Here is a tiny trained network, its code and every weight. The questions are about switching its units off for an input and a target symbol, where a switched-off unit gives its printed mean instead of its output.

import numpy as np


def w(rows, s, z=0):
    codes = np.array(rows[::2]) - 128.0
    scale = np.full(codes.shape[1], s)
    scale[-1] = z or s
    return codes * scale


def f(y):
    return y / 2 * (1 + np.tanh(0.7978845608 * (y + 0.044715 * y**3)))


def softmax(a):
    e = np.exp(a - a.max(-1, keepdims=True))
    return e / e.sum(-1, keepdims=True)


def log_softmax(a):
    a = a - a.max(-1, keepdims=True)
    return a - np.log(np.exp(a).sum(-1, keepdims=True))


def net(x, mask):
    ids = ['Σβγδζημξτφ'.index(c) for c in x.split()]
    T = len(ids)
    res = E[ids] + P[:T]
    r = res
    for j in range(2):
        rows = slice(3 * j, 3 * j + 3)
        q, k, v = (r @ M[0][rows].T for M in (Q, K, V))
        z = softmax(np.where(np.tri(T) > 0, q @ k.T / 3**0.5, -1e9)) @ v
        o = O[0][rows]
        res = res + np.where(mask[j], z, o[:, -1]) @ o[:, :-1]
    y = f(res @ A[0][:, :-1].T + A[0][:, -1])
    res = res + np.where(mask[2:26], y, B[0][:, -1]) @ B[0][:, :-1]
    return log_softmax(res[-1] @ U[:, :-1].T + U[:, -1])


Q, K, V, O, A, B = {}, {}, {}, {}, {}, {}
E = w([
[180,60,84,64,116,145,143],'Σ',
[141,93,35,117,120,140,34],'β',
[128,58,200,225,149,129,222],'γ',
[101,164,92,53,157,156,221],'δ',
[174,182,195,167,108,60,147],'ζ',
[124,172,154,242,127,87,61],'η',
[212,38,207,185,94,75,156],'μ',
[130,186,196,178,164,89,211],'ξ',
[148,126,96,83,139,137,91],'τ',
[79,140,7,155,153,185,75],'φ',
],0.011)
P = w([
[69,74,106,71,70,104,94],'0',
[179,162,228,120,97,230,101],'1',
[143,99,207,115,220,163,60],'2',
[74,93,47,117,63,75,162],'3',
[167,168,164,153,83,187,119],'4',
[186,111,111,135,227,133,106],'5',
[94,97,26,151,75,62,175],'6',
[164,181,162,187,75,169,128],'7',
[225,134,90,166,241,130,142],'8',
[86,102,33,174,62,42,194],'9',
[159,211,173,207,73,156,143],'10',
[249,102,96,197,223,106,144],'11',
[85,103,45,196,55,21,212],'12',
[143,159,165,175,54,166,112],'13',
],0.012)
Q[0] = w([
[191,141,56,197,127,35,193],'h1',
[182,133,123,119,199,180,111],'h1',
[79,95,72,147,56,22,169],'h1',
[168,121,66,102,216,120,133],'h2',
[57,72,6,108,92,31,137],'h2',
[170,152,75,181,117,84,176],'h2',
],0.013)
K[0] = w([
[185,147,100,181,198,76,153],'h1',
[131,117,105,41,213,187,108],'h1',
[149,142,182,254,118,50,173],'h1',
[169,91,132,170,225,65,83],'h2',
[145,147,176,242,102,48,151],'h2',
[191,151,100,161,192,75,187],'h2',
],0.013)
V[0] = w([
[31,232,78,149,217,132,149],'h1',
[159,121,51,122,111,151,71],'h1',
[153,124,69,1,140,77,179],'h1',
[65,198,54,97,141,146,23],'h2',
[99,16,70,154,141,244,191],'h2',
[151,57,110,145,111,129,70],'h2',
],0.0093)
O[0] = w([
[113,1,165,16,97,153,72,133],'h1',
[202,128,101,98,58,123,230,182],'h1',
[179,136,24,42,166,135,117,230],'h1',
[197,50,124,188,90,76,159,106],'h2',
[52,5,156,134,118,245,148,254],'h2',
[75,117,135,189,161,138,218,152],'h2',
],0.0089,0.0035)
A[0] = w([
[170,157,175,158,116,151,162,133],'n1',
[153,115,152,156,132,157,85,206],'n2',
[65,114,107,110,132,146,84,159],'n3',
[171,158,70,99,92,76,117,92],'n4',
[168,127,128,145,149,219,136,140],'n5',
[140,127,91,151,219,90,146,112],'n6',
[126,68,171,135,203,119,96,120],'n7',
[106,189,109,146,105,164,126,106],'n8',
[94,174,96,121,113,58,119,102],'n9',
[114,186,117,145,186,154,72,159],'n10',
[102,122,109,154,152,145,151,148],'n11',
[155,153,126,167,108,149,106,226],'n12',
[105,106,112,113,169,93,198,95],'n13',
[82,141,75,91,78,144,139,138],'n14',
[109,118,105,147,129,167,163,215],'n15',
[109,120,155,89,98,171,91,54],'n16',
[91,87,145,98,65,71,150,165],'n17',
[148,115,121,129,250,114,81,105],'n18',
[126,103,112,95,90,129,136,161],'n19',
[123,108,96,101,138,144,127,148],'n20',
[148,82,101,104,145,69,98,159],'n21',
[148,157,165,100,177,133,138,254],'n22',
[116,138,118,167,81,106,76,136],'n23',
[91,126,97,144,148,98,126,169],'n24',
],0.013,0.007)
B[0] = w([
[110,115,95,71,111,154,78,169],'n1',
[127,183,114,92,136,160,203,170],'n2',
[117,72,173,132,163,132,118,186],'n3',
[52,106,49,133,94,161,254,165],'n4',
[61,178,126,102,161,101,106,237],'n5',
[153,89,123,163,126,53,95,184],'n6',
[77,158,68,93,51,124,133,161],'n7',
[146,72,124,98,126,144,95,182],'n8',
[146,130,111,54,124,101,65,190],'n9',
[142,67,141,100,92,163,224,194],'n10',
[160,134,153,141,132,80,143,181],'n11',
[153,150,159,78,149,159,152,183],'n12',
[197,121,125,112,173,158,120,179],'n13',
[92,159,166,165,75,95,115,218],'n14',
[179,163,185,133,120,115,101,253],'n15',
[232,160,83,171,136,102,215,149],'n16',
[119,164,79,163,234,184,105,174],'n17',
[17,150,117,178,111,99,100,173],'n18',
[121,202,145,174,84,124,114,207],'n19',
[139,173,207,137,108,117,148,209],'n20',
[173,72,108,85,158,194,70,189],'n21',
[117,61,100,208,88,130,118,189],'n22',
[142,192,127,158,137,94,150,156],'n23',
[134,73,111,127,181,110,128,175],'n24',
],0.0086,0.011)
U = w([
[108,199,166,162,44,99,160,217],'Σ',
[144,95,96,189,104,149,168,4],'β',
[86,100,167,169,155,117,174,113],'γ',
[179,137,133,23,193,224,155,179],'δ',
[98,127,97,94,107,92,175,75],'ζ',
[117,188,106,171,238,98,121,99],'η',
[216,82,165,110,140,78,119,129],'μ',
[94,107,128,76,132,120,2,194],'ξ',
[113,102,98,159,117,145,165,49],'τ',
[166,103,131,198,114,138,60,73],'φ',
],0.0088,0.003)

Each question gives the input, a string of symbols that net reads in full, and the target symbol t.
The units are the heads (3 rows each of Q, K, V and O) and the neurons (one row each of A and B). Each row of codes is followed by its name. A weight is (code - 128) times the scale printed after its matrix; where a second scale follows, it is the last column's (O, A, B and U).
mask holds one flag per unit, heads first, then neurons. A switched-off unit (its flag False) gives its mean, the last column of its rows in O or B, instead of its output. The means were averaged over made-up inputs and are rounded, as every weight is.
A unit's drop is (log p(t) with every unit on - log p(t) with that unit switched off) / (log p(t) with every unit on - log p(t) with every unit switched off).
The circuit of an input: a set's keep is (log p(t) with only the set's units on - log p(t) with every unit switched off) / (log p(t) with every unit on - log p(t) with every unit switched off). Starting from the 12 units with the biggest drops (on a tie, the unit counted first), units are removed one at a time, each time the one whose removal leaves the highest keep (on an exact tie, the one counted first), for as long as the keep stays at least 0.8.
circuit, biggest first: the units of the circuit, biggest drop first
most important unit: the unit with the biggest drop
k most important neurons: the k neurons with the biggest drops, biggest first
heads that matter: for each layer, one digit per head in row order, 1 if its drop is at least 0.15 and else 0, layers parted by /
input δ δ ζ δ δ μ δ ξ δ φ δ δ δ, target ξ: circuit, biggest first => h2; n9
input Σ φ φ μ δ ζ η δ δ δ δ β φ, target η: circuit, biggest first => h1; n17; h2; n10
input δ ξ δ φ γ β δ φ γ δ ξ β φ, target ξ: circuit, biggest first => h2; n9
input δ γ δ δ ζ β δ δ δ, target μ: most important neuron => n6
input φ φ ζ ζ δ δ γ δ δ, target ξ: circuit, biggest first => h1; n18
input φ γ δ φ, target γ: circuit, biggest first => h1; n10; h2; n3
input φ φ η δ ξ μ γ ζ β φ φ δ ξ, target ξ: circuit, biggest first => h1; h2
input Σ δ δ δ δ δ δ Σ φ, target ξ: circuit, biggest first => h1; n18
input Σ δ φ τ ζ δ β, target ζ: circuit, biggest first => h2; n4
input β β φ μ β δ δ Σ ξ ζ γ, target δ: circuit, biggest first => n14; n1
input δ φ φ φ δ, target Σ: 2 most important neurons => n19; n21
input δ φ φ δ φ δ β δ β ζ δ β β, target ζ: circuit, biggest first => n4; h2
input γ Σ μ δ β, target δ: heads that matter => 10
input τ δ δ δ δ μ, target ξ: heads that matter => 10
input β β β δ γ η, target μ: heads that matter => 11
input φ β δ δ β β β τ β Σ φ φ η, target η: heads that matter => 10
input δ φ Σ, target ξ: circuit, biggest first => h1; n18
input μ Σ ξ δ η Σ μ ζ δ φ, target ζ: 2 most important neurons => n10; n4
input β δ ζ γ, target γ: circuit, biggest first => h2; h1; n3
input φ β Σ φ, target φ: heads that matter => 01
input γ δ η δ δ δ ζ γ δ φ μ ξ β, target ξ: circuit, biggest first => h2; n9
input δ δ δ δ δ ζ ζ, target ζ: heads that matter => 01
input γ μ γ δ δ μ η δ φ δ, target η: most important unit => n17
input η β δ φ δ η, target ξ: 3 most important neurons => n18; n21; n4
input β δ φ, target μ: heads that matter => 11
input Σ γ δ ζ δ γ, target ξ: most important neuron => n7
